a =
[[126 131 140 146 146 122 130 144 141 117 134 145 137 107 144 134]
 [114 136 149 123 138 119 122 126 145 126 115 133 141 108 146 144]
 [116 136 141 103 125 135 125 107 134 148 112 118 135 126 126 147]
 [117 114 119 129 138 145 147 142 117 146 132 116 119 138 121 116]]
Rows and columns are counted from 0.
(0, 0) = 126
(2, 0) = 116
(0, 4) = 146
(2, 2) = 141
(3, 14) = 121
(0, 10) = 134
(2, 10) = 112
(0, 15) = 134
(0, 11) = 145
(2, 9) = 148
(3, 3) = 129
(0, 1) = 131
(3, 15) = 116
(1, 6) = 122
(0, 3) = 146
(3, 1) = 114
(3, 5) = 145
(0, 13) = 107
(0, 6) = 130
(0, 7) = 144
(2, 3) = 103
(0, 2) = 140

M = [131 145 125 138 119 103 113]
M[0]	131
M[1]	145
M[6]	113

W =
[[127 118 154 118 132 125]
 [106 113 154 141 125 106]
 [154 103 113 113 121 112]]
Indices start at 0.
(0, 0) = 127
(0, 3) = 118
(1, 3) = 141
(2, 0) = 154
(1, 4) = 125
(1, 5) = 106
(2, 4) = 121

m = [122 122 150 150 139 144]
m[0] = 122
m[-3] = 150
m[-4] = 150
m[-1] = 144

X =
[[148 138 122 112 129 110 127 121 134 127 121 135]
 [124 137 124 143 121 113 124 147 125 121 141 133]
 [129 133 141 119 131 132 124 148 125 136 128 108]
 [120 121 121 147 121 123 133 121 129 117 138 143]
 [149 119 139 109 130 131 138 119 137 131 129 131]
 [132 141 121 122 133 140 118 147 120 147 129 130]
 [128 108 136 132 126 138 141 113 134 122 135 135]
 [141 136 129 129 122 113 128 148 129 126 142 134]]
Rows and columns are counted from 0.
row 0 col 0 => 148
row 3 col 9 => 117
row 6 col 2 => 136
row 3 col 2 => 121
row 7 col 7 => 148
row 4 col 11 => 131
row 7 col 2 => 129
row 3 col 6 => 133
row 6 col 11 => 135
row 5 col 0 => 132
row 5 col 6 => 118
row 6 col 0 => 128
row 7 col 5 => 113
row 2 col 7 => 148
row 7 col 0 => 141
row 4 col 7 => 119
row 4 col 2 => 139
row 3 col 8 => 129
row 5 col 2 => 121
row 7 col 3 => 129
row 6 col 9 => 122
row 4 col 5 => 131
row 1 col 1 => 137
row 3 col 3 => 147
row 7 col 8 => 129
row 6 col 7 => 113
row 1 col 0 => 124
row 1 col 7 => 147
row 4 col 1 => 119
row 5 col 1 => 141
row 0 col 4 => 129
row 3 col 11 => 143

x =
138  141  147  127  131  138  116  132  118  132  121  118  118  129
127  134  144  122  118  124  126  140  127  123  125  128  127  118
130  138  151  122  121  128  118  132  122  126  115  126  119  121
123  110  123  157  122  107  138  127  149  107  122  149  135  131
Indices start at 0.
(0, 0) = 138
(1, 13) = 118
(3, 12) = 135
(0, 8) = 118
(0, 5) = 138
(0, 9) = 132
(1, 0) = 127
(1, 11) = 128
(1, 9) = 123
(0, 2) = 147
(3, 8) = 149
(2, 6) = 118
(0, 6) = 116
(2, 11) = 126
(1, 7) = 140
(0, 1) = 141

B =
[[115 124 131 127 145 123 100]
 [151 122 143 123 150 128 124]
 [104 118 123 145 116 115 129]
 [ 99 121 129 142 127 119 117]
 [122 123 132 125 147 123  99]
 [132 136 107 122 104 130 141]
 [ 99 121 130 142 128 119 116]
 [ 99 122 130 141 129 120 115]
 [100 122 131 138 134 121 109]
 [132 136 107 122 103 131 141]
 [124 123 108 134 103 118 139]
 [144 140 142 121 133 145 146]
 [113 123 132 128 144 123 100]
 [ 99 121 130 142 127 119 117]
 [130 132 106 125 103 126 141]
 [111 124 132 129 143 123 100]]
B[0][-7]	115
B[13][-7]	99
B[-14][-6]	118
B[7]	[99, 122, 130, 141, 129, 120, 115]
B[-11][-3]	104
B[:, 5]	[123, 128, 115, 119, 123, 130, 119, 120, 121, 131, 118, 145, 123, 119, 126, 123]
B[:, -6]	[124, 122, 118, 121, 123, 136, 121, 122, 122, 136, 123, 140, 123, 121, 132, 124]
B[3][3]	142
B[-12][-4]	125
B[-12][4]	147
B[-13][-3]	127
B[3][0]	99
B[-1][-4]	129
B[-14]	[104, 118, 123, 145, 116, 115, 129]
B[-8][2]	131
B[10]	[124, 123, 108, 134, 103, 118, 139]
B[:, 0]	[115, 151, 104, 99, 122, 132, 99, 99, 100, 132, 124, 144, 113, 99, 130, 111]
B[-15][-3]	150
B[-4][3]	128
B[0][5]	123
B[12][4]	144
B[-2][1]	132
B[7][1]	122
B[10][1]	123
B[11][-1]	146
B[-8][1]	122
B[8][0]	100
B[-15][6]	124
B[1][-6]	122
B[-13][-6]	121
B[10][-5]	108
B[3]	[99, 121, 129, 142, 127, 119, 117]
B[-13][-5]	129
B[13][3]	142
B[11][-5]	142
B[-9][-2]	120
B[2][4]	116
B[:, 3]	[127, 123, 145, 142, 125, 122, 142, 141, 138, 122, 134, 121, 128, 142, 125, 129]

data = [124 151 138 129]
data[0] => 124
data[2] => 138
data[1] => 151

A = (136, 158, 109, 128, 130, 118, 132, 135)
A[-8]: 136
A[-3]: 118
A[7]: 135

arr = [129 147 101 132 126 127]
arr[-6]	129
arr[2]	101
arr[4]	126
arr[3]	132
